Here is a tiny trained network, its code and every weight. The questions are about switching its units off for an input and a target symbol, where a switched-off unit gives its printed mean instead of its output.

import numpy as np


def w(rows, s, z=0):
    codes = np.array(rows[::2]) - 128.0
    scale = np.full(codes.shape[1], s)
    scale[-1] = z or s
    return codes * scale


def softmax(a):
    e = np.exp(a - a.max(-1, keepdims=True))
    return e / e.sum(-1, keepdims=True)


def log_softmax(a):
    a = a - a.max(-1, keepdims=True)
    return a - np.log(np.exp(a).sum(-1, keepdims=True))


def net(x, mask):
    ids = ['ΘΦγλξτω'.index(c) for c in x.split()]
    T = len(ids)
    res = E[ids] + P[:T]
    u = 0
    for l in range(2):
        r = res
        for j in range(3):
            rows = slice(3 * j, 3 * j + 3)
            q, k, v = (r @ M[l][rows].T for M in (Q, K, V))
            z = softmax(np.where(np.tri(T) > 0, q @ k.T / 3**0.5, -1e9)) @ v
            o = O[l][rows]
            res = res + np.where(mask[u + j], z, o[:, -1]) @ o[:, :-1]
        u += 3
    return log_softmax(res[-1] @ U[:, :-1].T + U[:, -1])


Q, K, V, O = {}, {}, {}, {}
E = w([
[197,218,145,222,125,127,196],'Θ',
[119,135,51,197,35,203,151],'Φ',
[180,84,174,186,162,178,110],'γ',
[121,125,164,9,84,211,199],'λ',
[148,3,94,161,82,91,192],'ξ',
[52,135,239,138,136,116,74],'τ',
[55,203,52,112,102,30,173],'ω',
],0.019)
P = w([
[23,86,107,193,221,216,194],'0',
[69,80,124,185,160,184,166],'1',
[108,96,144,166,119,151,147],'2',
[142,110,156,150,83,128,136],'3',
[172,129,171,122,55,98,125],'4',
[199,150,178,101,31,73,114],'5',
[222,176,196,80,3,40,106],'6',
],0.015)
Q[0] = w([
[154,122,234,206,158,153,121],'L0H0',
[79,53,179,66,53,156,50],'L0H0',
[218,99,75,139,63,148,199],'L0H0',
[134,118,202,131,68,166,194],'L0H1',
[80,83,126,96,56,159,171],'L0H1',
[132,84,106,176,53,106,133],'L0H1',
[141,123,88,184,152,120,29],'L0H2',
[131,186,121,152,102,176,114],'L0H2',
[131,89,196,203,6,145,154],'L0H2',
],0.016)
K[0] = w([
[131,99,147,165,194,187,102],'L0H0',
[105,84,180,83,93,142,33],'L0H0',
[255,134,111,162,112,150,148],'L0H0',
[168,140,168,104,123,98,55],'L0H1',
[112,147,160,96,90,83,93],'L0H1',
[161,161,124,78,73,105,129],'L0H1',
[143,80,163,151,161,181,158],'L0H2',
[136,88,176,122,124,71,180],'L0H2',
[195,144,152,98,98,108,84],'L0H2',
],0.02)
V[0] = w([
[115,85,2,139,172,185,190],'L0H0',
[71,59,121,115,147,206,120],'L0H0',
[84,134,152,115,166,127,58],'L0H0',
[76,116,164,89,124,169,131],'L0H1',
[115,203,115,174,232,62,78],'L0H1',
[100,143,35,149,87,100,160],'L0H1',
[141,171,127,168,150,195,153],'L0H2',
[138,186,140,82,65,181,60],'L0H2',
[134,111,78,165,21,42,181],'L0H2',
],0.0079)
O[0] = w([
[20,148,239,77,57,51,94,152],'L0H0',
[184,207,213,105,89,111,203,148],'L0H0',
[194,152,129,78,202,94,190,35],'L0H0',
[112,141,84,221,108,142,100,157],'L0H1',
[89,4,188,104,78,170,131,1],'L0H1',
[254,153,172,113,134,162,236,156],'L0H1',
[182,123,126,165,227,157,161,162],'L0H2',
[237,107,239,173,98,111,171,100],'L0H2',
[70,128,195,43,167,97,13,228],'L0H2',
],0.0064,0.0075)
Q[1] = w([
[178,145,103,121,93,96,204],'L1H0',
[116,116,65,184,241,175,153],'L1H0',
[120,55,134,139,131,164,126],'L1H0',
[124,184,70,200,112,174,111],'L1H1',
[128,8,195,200,207,153,105],'L1H1',
[105,153,104,45,189,133,181],'L1H1',
[143,89,45,126,157,193,144],'L1H2',
[117,62,97,118,120,217,140],'L1H2',
[117,74,85,98,228,155,147],'L1H2',
],0.013)
K[1] = w([
[205,94,160,78,159,197,106],'L1H0',
[27,134,142,179,225,191,187],'L1H0',
[93,92,123,176,113,144,183],'L1H0',
[173,58,70,145,173,88,75],'L1H1',
[57,169,162,175,186,252,144],'L1H1',
[62,110,114,89,122,79,246],'L1H1',
[73,94,144,138,183,180,237],'L1H2',
[38,178,139,135,209,169,153],'L1H2',
[15,92,126,177,58,178,226],'L1H2',
],0.011)
V[1] = w([
[121,140,61,114,72,159,147],'L1H0',
[209,95,187,16,149,179,135],'L1H0',
[97,145,86,94,146,172,177],'L1H0',
[99,89,67,116,122,75,184],'L1H1',
[126,103,142,125,129,1,148],'L1H1',
[106,70,120,153,167,71,125],'L1H1',
[183,110,173,102,133,128,78],'L1H2',
[173,150,170,76,149,166,129],'L1H2',
[98,157,145,108,211,126,154],'L1H2',
],0.0089)
O[1] = w([
[85,24,160,102,121,91,129,157],'L1H0',
[147,145,149,176,93,187,2,1],'L1H0',
[148,93,177,128,141,38,83,163],'L1H0',
[155,194,133,127,74,170,87,119],'L1H1',
[127,149,37,149,88,152,103,118],'L1H1',
[146,189,74,115,83,154,182,111],'L1H1',
[103,117,132,106,117,78,206,24],'L1H2',
[71,115,99,137,131,100,247,85],'L1H2',
[156,127,65,146,80,178,109,173],'L1H2',
],0.0082,0.0093)
U = w([
[105,100,63,155,255,192,112,254],'Θ',
[145,187,251,63,171,23,161,141],'Φ',
[203,187,143,117,85,142,199,84],'γ',
[102,157,141,217,108,56,94,3],'λ',
[73,164,96,44,166,118,86,195],'ξ',
[100,89,113,125,111,116,163,45],'τ',
[141,95,180,93,94,186,120,76],'ω',
],0.008,0.0088)

Each question gives the input, a string of symbols that net reads in full, and the target symbol t.
The units are the heads (3 rows each of Q, K, V and O). Each row of codes is followed by its name. A weight is (code - 128) times the scale printed after its matrix; where a second scale follows, it is the last column's (O and U).
mask holds one flag per head, layer by layer. A switched-off head (its flag False) gives its mean, the last column of its rows in O, instead of its output. The means were averaged over made-up inputs and are rounded, as every weight is.
A unit's drop is (log p(t) with every unit on - log p(t) with that unit switched off) / (log p(t) with every unit on - log p(t) with every unit switched off).
The circuit of an input: a set's keep is (log p(t) with only the set's units on - log p(t) with every unit switched off) / (log p(t) with every unit on - log p(t) with every unit switched off). Starting from all 6 units, units are removed one at a time, each time the one whose removal leaves the highest keep (on an exact tie, the one counted first), for as long as the keep stays at least 0.8.
circuit, biggest first: the units of the circuit, biggest drop first
most important unit: the unit with the biggest drop
which heads matter: for each layer, one digit per head in row order, 1 if its drop is at least 0.15 and else 0, layers parted by /
drop of u: that unit's drop, to one decimal
input Φ τ ξ Φ Φ, target Φ: most important unit -> L0H2
input ξ λ τ λ γ ω, target ξ: which heads matter -> 101 / 010
input τ λ τ ξ γ, target Θ: which heads matter -> 100 / 001
input γ Φ λ, target Φ: which heads matter -> 010 / 010
input γ ξ ξ ω τ ξ, target τ: which heads matter -> 000 / 100
input ξ ξ Θ, target Θ: which heads matter -> 101 / 001
input τ Φ Φ ω Θ λ ξ, target λ: which heads matter -> 111 / 000
input λ Φ Φ λ ξ, target λ: which heads matter -> 010 / 000
input Φ τ ω τ γ, target Θ: which heads matter -> 100 / 000
input Φ Θ ξ Φ ω ξ, target ω: which heads matter -> 110 / 100
input Φ λ γ ξ, target γ: circuit, biggest first -> (L0H1; L1H1; L0H2)
input Φ ξ γ λ ω λ Φ, target λ: circuit, biggest first -> (L0H1; L1H0)
input ξ λ τ ξ τ Φ τ, target γ: which heads matter -> 101 / 100
input ξ Θ Θ, target Φ: circuit, biggest first -> (L0H2; L1H0)
input Φ γ Φ, target γ: which heads matter -> 111 / 000
input γ τ γ, target Φ: circuit, biggest first -> (L0H0)
input Φ ξ Φ ξ, target Φ: which heads matter -> 001 / 011
input λ γ τ τ ξ λ, target ω: which heads matter -> 101 / 100
input Φ Θ Θ, target Φ: circuit, biggest first -> (L1H0; L0H2)
input ξ ξ ξ ω λ λ, target ξ: most important unit -> L0H1
input ξ Θ λ τ, target Θ: which heads matter -> 110 / 000
input ξ Φ Θ ξ, target Θ: circuit, biggest first -> (L0H0; L0H2)
input ξ γ Φ τ, target Θ: which heads matter -> 100 / 000
input Φ λ Θ Φ Φ ξ λ, target γ: drop of L0H2 -> 0.9
input ξ ξ γ ξ, target γ: drop of L0H1 -> 0.5
input ξ Θ Φ γ γ, target Φ: drop of L0H2 -> 0.3
input τ ξ Φ Φ ξ, target Φ: circuit, biggest first -> (L1H2)
input ω Θ Φ ω λ τ Φ, target τ: drop of L0H0 -> 0.1
